Known rows, with every step that occurs
S > H > X > L: [ 107 -138  -91  108   64   23  202 -147   37  -32   42 -213   75 -177
 -181  139  169  -30  121   23   91  111   51    6  -63 -171 -109 -117
   42   33 -125 -114  105    6   82 -126  -96 -191  122 -149  -77   36
  471 -165]
F > Y > U > R > C > H: [-169  -31 -109  105   16   18 -100 -464 -153   -9   -1 -172  -52 -102
   51  -85  235  156  514 -229 -158  -39  -72 -322    8  172 -285   32
  -89  196  -61   33  -47  258  -12   93  -34  -46   37   30 -103   75
  118   98]
Y > U > S > F > R > C > H > L: [-140    2 -165  267  136  -84 -159 -548 -122  -18   32  -58 -275  -25
   -1 -115  232  199  275  -72   22  174  -41   50  101   75 -339   42
   -1   19  -42 -155   16  192   70   33 -190 -164  134  -99  -17  -57
  456  110]
H > X > L > Q: [  22  -91  -74  101  101  -92  249 -129  204   65  161  -64  181 -113
  -92  150  145 -120    6   -2  -12   61  -17   28    9 -208 -103  -90
   39  -40  -59 -114  110   40   40 -215  -19 -257  113 -203   -7   77
  424   12]
U > S > H > C > R: [-211 -101 -130  182   52   48 -104 -268 -215  -93  -42   20 -261   66
   21  -91   61  119  263  100  -77  168   23   -1   19 -184  -85  107
   76  -15  -47 -188    7   26   12   53  -90   52  159   -4  -35   30
  256 -163]
S > F > H > L > Q > X: [-119  146   41   95  110  -72  121 -196  105    4   67   44  275  -76
  -66    2  125   -7  155  181  119  -64 -129   73  170 -197  -34  -67
   11 -113   12    2  -32  -15    2 -257  -44 -160  104 -238  -53  -60
  592  -14]
L > M > H > C > R > F > Y > U > S: [-296 -218 -184  215  265  132 -223 -511 -186   88  -73  194 -171 -154
   73  -23  131  158  400  -46 -155  144  -99  -81  -68  -28 -251  359
   42   27   44  -11 -114   87  -12    6 -207   63  100 -243 -205   72
  340 -164]
F > R > C > H > L > Q: [-175  -18  -88  105  154 -317   88 -367   14   82   -8   -2   70   13
   -9   35  281   66  216    5 -125   16    3   28  110  -54 -215    0
  -29  -58  -75 -141  136  136  160 -220  -71 -139  169 -119    1   50
  392  118]
X > Q > H > M > C > R > F: [-102 -123  -80  -15  164 -218  248 -321  -99   49   -9 -177 -148   17
   51  162  -84   54  190  352   30  -75   25  230  -21 -142   33  -73
    6   42  122  -30   15  107  147 -105  -87   93   12 -129 -152   80
  532 -217]
Y > U > S > F > R > C > H > L > M: [-206  -11 -172  240  197  -79  -89 -564  -38   42   73   91 -261  -68
   40    4  286  145  216 -100  -46  196  -25   -5   19  125 -355  211
    3    8    6  -57  -19  197  -37   49 -279  -78  233 -243  -56  -51
  508  157]
R > F > Y > U > S > H > M: [-335   66 -110  207   76  199 -136 -455 -228   55  -90   60 -109 -191
   68  -28  141   63  281  -32  179  174 -183 -156  -55  -10 -285  108
  -69   11  -82  -70  -48   -4  -28  138 -237   -1  -42 -111 -166  -49
  325 -359]
F > R > C > H > M > L > Q > X: [-232  -14  -96   31  220 -216  144 -457  125  135  -32  -61   -6   91
  -53  -18  206  -29  330  212  -49  -69 -154   99  178 -125  -60   98
   35   21  -71 -155  137  142  122 -224  -77  -31  169 -263  -41   95
  480  -50]
Q > X > L > M > C > H > R > F > Y > U: [-227  -49 -136   82  286   56  147 -463 -134  194  -26 -145  304 -310
   62  169  233   20  461  272 -123    3  -50 -123 -137    4 -168 -110
  -47   34  124    9  -27  167  -29 -108 -194 -191   72 -500 -226   -2
  511  -36]
U > S > H > L > M > Q > X: [-248   16  -17  161  254   69  108 -301   16   68  -42  113   10    8
  -61  153  152   54  156  156    8  297   -9   28  -61 -187   47 -100
  -18   55  -69   76 -104    4  -92   62 -181  -77  314 -391 -135   -6
  651 -228]
R > F > H > X: [-179  -63  -70   81  -95  -24  -17   43 -104   74 -108  -43   30 -236
   -4  138  127 -101  395  135  162  104 -152    0  -60  -85 -130    3
   -4   96  -13 -131  -23  -10   89 -150    9  -64  -63  -66 -101   -4
  238  -95]
Q > X > L > M > H > R > F: [  42   14 -117   22  331   69  107 -199   77  129   68  -51  188 -223
 -196  143    5  -14  208  240   -4  -35 -128   40 -111 -109  -48   74
   26   44  -20   29  -41   20   46 -188 -183    0   76 -401 -167   42
  654 -129]
S > H > R > F > Y: [-182   96  -24  164   65   73  -75 -150 -251   63 -166  -91  201 -247
  -37   81  102   93  350    1   55  -70  -63 -150  -66  -81 -172    5
 -132    6  -88   12    3   -7   97  -11 -117  -16  -66  -71 -195 -102
  251 -225]
U > R > C > H: [-116   22 -138   42   10  -69  -27 -239 -113  -10   48 -195 -163   19
  -11  -17   84   77  376  -64 -193  -43  -44 -158  -18   48 -136   28
  -41  231  -95  -82  -11  241   30   64    9   77   76   90  -15   50
  128  208]
L > Q > H > C > R > F: [-120   -3  -64   58  144  -94   33 -228  -93  -46   54  110 -123   23
   22   85   78   40  324  297  -33 -176 -169  202  -66 -119 -118   77
  -29 -168   14  -77   37   33  111 -146   73    9   70    8  -99  173
  382 -141]
R > C > H > M > L: [-113  -30 -130   44  185  -64  116 -310   18  160  -16 -328 -109    4
 -112   46   74  -42  218   70  -61    7  -66   41    2 -149 -126   91
   20  174  -53 -212  158  120  148  -50 -167   46   63 -157  -42   52
  229   56]
L > M > C > H > X: [-228 -218  -70   59  120  -36  154  -63  -19  110  -74   -7   55 -128
  127  262  138 -144  211  121 -172  114   99  -84 -133 -145  -13   35
   50  110   94 -110   61  209  -61   -5  -69  -43  134 -264  -87  -46
  153  147]
U > R > C > H > X > Q > L > M: [  -1 -204 -195   83  102 -130  386 -335  148   55  265 -267   -5 -134
 -105  304  121  -15  339  -25 -156   97   25 -126 -111  -52 -124  -48
   42  367 -150 -147   -6  240   42  -54  -79  -31  298 -240  -71  185
  597  130]
Y > Q > H > X > L > M > C: [   3 -177   52   60  290  -36  301 -298  300  130  169  -92  135  -98
 -136  305  205 -183  -20  126   47  194   -2  109 -165 -152    5 -158
  103   73  153   59    8   55   29 -266  -81 -230  262 -393  -88   88
  746 -155]
R > F > Y > X > Q > L > M: [-108  -12  -33   62  224   21  381 -358  102  158  227  -81  206 -156
  -59  327   64  123   26  -29  -45  139 -112  131  -97   26 -108 -148
  -35  233  -44   30  -96  -23  110 -278 -139  -55  145 -331 -156  117
  552  -75]
H > M > L > Q > X: [-118   46  -25  -10  218   -4  201 -236  231   96   74   -5  155   60
  -93    5   58 -142   33  196   34  -40 -162   64  131 -245   72   16
   41  -51  -14  -66   47   -8    1 -153  -66  -35  103 -295  -44   67
  405 -160]
F > H > L > M: [-163  -39   -8   27   79  -84  122 -143  111  121  -31   49  193 -196
  -61  135  261  -77  111   34   66  154  -12 -120  -27  -61  -83   89
   52  -19   82   58  -47  -79  -52 -167 -187  -27  160 -271  -82    4
  363  -14]
S > U > R > F > H > M > Q: [-304  -16 -145  104   17 -138  -15 -246  -89   23  -71 -256 -203 -183
 -140   36   50  -12  556  135  127 -131 -252   33  125 -113   -7  138
  -21  124   80   72 -152  132 -156  113  -59   12  -56  -76 -165  -81
  480   -1]
L > M > C > H > R > F: [-288    1 -140   37  215  -34   56 -111 -169  185  -86  -31   88 -178
  141  237   48  -79  285  229 -206    7   16  -62 -157 -114  -93   65
  -82   46  116 -110    9  178  -25   43 -133   76    9 -254 -118 -118
  197  126]
S > H > X > Q > L > M > C > R > F: [ -32 -349 -203   26  212 -135  431 -282  -31   49   45 -114   46 -129
   24  403  101  -10  188  240 -162  127  200  222 -124 -243  -29  -99
  -34  123  -29 -169  -50  136  128 -143 -123  -32  271 -358 -171   84
  666 -190]
Y > U > R > C: [ -86   -2 -172  -25   -3   47 -146 -233  -12  -83   79  -79 -170  -16
  -50 -136  151  -45  284 -211  -72   54 -100 -204   25  153 -225   72
 -114   82    6   34 -157  204 -100  110   12   23   23   52  -25  133
  163   -7]
Q > L > M > C > R > F > H: [-221 -211 -129  -85  137 -140  165 -250  -24  162 -145   24    8 -121
   90  239  249  -89  300  313 -134   49   22  198  -93 -110   15   41
  -27   50  134  -95 -173   64   22 -177  -61   19  211 -264  -95   66
  297  -11]
U > R > F > Y > Q: [-125   82  -24  128   45  -24  -18 -352  -98   56  104 -112   97  -68
  -23   14  114  161  260 -168  -87   12 -130 -119   27   63  -66  -68
  -53  188  -13  110 -120   13  116 -115    9  -13   23  -20  -90  -41
  323  -43]
Y > F > R > C > H > L > Q: [-188   72  -42   88  249 -224   72 -558  -26   48   71    6   31  -14
  -13   24  323  145  273  111 -120    1   23  126   48   14 -278   35
  -97  -92   -4 -159  178  192  104 -228  -87 -155  133  -33  -19  -58
  610   76]
Q > X > L > M > C > R: [ -72 -183  -88  -80  183 -126  262 -256   54   65   15  -39   48   50
   25  113  151  -13   89  291 -233   20  138  150  -27  -67  139  -37
   81    4  174   72  -76  128  -45 -205  -90  -51  279 -381  -83  100
  381   56]
U > S > F > H > C: [-304   24  -98  226   18   84 -228 -150  -87   58  -43  -25 -169  -99
  -78 -106  -18  -38  253   73  139  139 -138  -10   73 -172  -68  163
  110   27   48 -142  -72  -14  -87   -9  -71   -2   21  -67  -12 -112
  298  -26]
C > H > X > L > M: [  50 -155  -92  109  110  -62  330 -209   93   85  144 -141   62 -204
  -22  284  192   -1  162   79  -80   82   47  -44 -154  -73 -120   11
  114  113  -42 -100  167   78   24 -114 -157 -139  194 -285  -67   45
  372  170]
S > H > M > C > R > F > Y > X > L: [-344  -62 -146   91  242  -48  261 -578 -203   72 -107 -347   13 -129
  -53  127  289  110  365  113  -83  106  -56  146   18 -215 -139 -113
  -35   87  100  -84   28  103  170 -330 -219  -70   96 -265 -212   32
  662 -171]

Rows
[-130   97   -3  223  271   24  151 -576  104  -16  322 -143   43 -123
 -247  138  176  175  239   11   23 -193 -357  131    0  -21 -212 -148
    3  138  -74  150 -145  195  -16 -224  -38 -271  111  -89 -230   71
  807   39] -> S > U > R > F > Y > X > L > Q > H
[-150  -73   31   21  383  -39  371 -339  219   89  188  -80  162  -31
 -122  286   92  -27 -107  100    7  267    9  106  -66 -141  -32 -257
   33  104  151   94  -72   88   17 -265 -171  -85  213 -381 -158  100
  828 -143] -> Y > X > Q > H > L > M > C
[ -95 -126 -142  102   33 -244  255 -275    9   86   60  -74   77 -176
   44  186  254   18  368  178  -46   28  -71  147   37 -218 -207  -21
    7   -8  -29 -174   67   36  169 -351  -37 -191   97 -176  -78   92
  557   10] -> C > R > F > H > X > L > Q
[-199  125  128  161  165    4  119 -306   60   74  113 -246  150  -73
 -148  106    8  113  259 -103  114   60 -183  -68   -6  -22 -221 -191
  -56  231    4  110    1  118  143 -236  -86  -99    5 -130 -181  146
  627 -190] -> F > Y > X > Q > H > R > C
[  -6 -236   -5   15  287 -244  359 -366  108   61   76  -60   75   17
   -6  249   99   86  -18  202 -114   63  223  123  -46 -139   44 -117
   61   11  148  123  -32  104   65 -168 -169  -34  281 -324 -158  100
  651  -92] -> X > Q > H > L > M > C > R
[ -72   25  -13   56  294  -95  150 -255  202  189    0 -197  -20 -126
 -232  259  161  -94  267   80   38  -11  -80   65 -177  -77 -103    4
 -100   49   54  184   -1  104  -28  -47 -123 -108  192 -316 -142  167
  657 -102] -> X > L > M > Q > H > R > C
[ -87  -97    5  130  213   -1  -35 -389 -187   -7   -8  -89  107    4
  -59  -75    2  242  457  165 -101  -53 -145  139   79 -113    8   26
   87   79   50   -8   -2  -21  279 -347    4  -15   57 -201 -154   90
  517 -237] -> M > H > C > R > F > Y > Q > X
[-272   89  -79  292   87  138 -172 -416 -288  105  -28  -14    6 -218
  187   -6  104  199  445   17   -6  116 -155 -220  -71   19 -333  -34
  -65  103  -61 -143    9  104   38  160 -160 -123  -87  -90 -125  -94
  166  -29] -> C > H > R > F > Y > U > S
[   1   22   76  268  393  125   77 -592  202  168  226   23  134  -37
 -135   43  -29  219  -80  -72  -39  108  -77   98   36 -108    8   59
  161  202  -32  164  -79    5   46 -227 -242 -123  254 -452 -110 -104
  799  -60] -> U > S > F > Y > Q > X > L > M > H
[-313  -47  -78   82  330   10  316 -332   65  241   79 -192  348 -230
  -71  330   88  -48  155   54  -96  186  -59   32  -72 -159  -67 -214
  -74  202  115  -25 -136   92   52 -265 -161 -103  111 -469 -192   37
  656 -110] -> H > R > F > Y > X > Q > L > M > C
[ -45   -2   63  182  204 -132  327 -529  -95  -14  154 -225   91  -51
  -63  200  146  388  260   89   38   60  -94  201   -6  -38 -174 -318
    0  162  -10   81    9   11  331 -375 -128 -145  112 -150 -242  153
  776 -158] -> C > R > F > Y > X > Q > H > L
[ -30 -147  -53  168  430  119  260 -458  207   73  197 -201  183 -199
 -286  174  -34  117   81 -136  -25   39  -82  111   53 -199  -49   70
  101  170    7   24  -35   25   55 -301 -178  -39  178 -404 -170   63
  807 -103] -> S > F > Y > X > Q > L > M > H > C
[ -53 -119 -191  223  113 -167  189 -350   86  -24  315 -304  -45  -86
 -186  110  114   -2  320  -16 -181 -132  -94  -13   38 -148 -252    4
   67  194 -131 -164   57  379  -28  -69  -47 -273  172 -117  -66   56
  579  343] -> S > U > R > C > H > X > L > Q
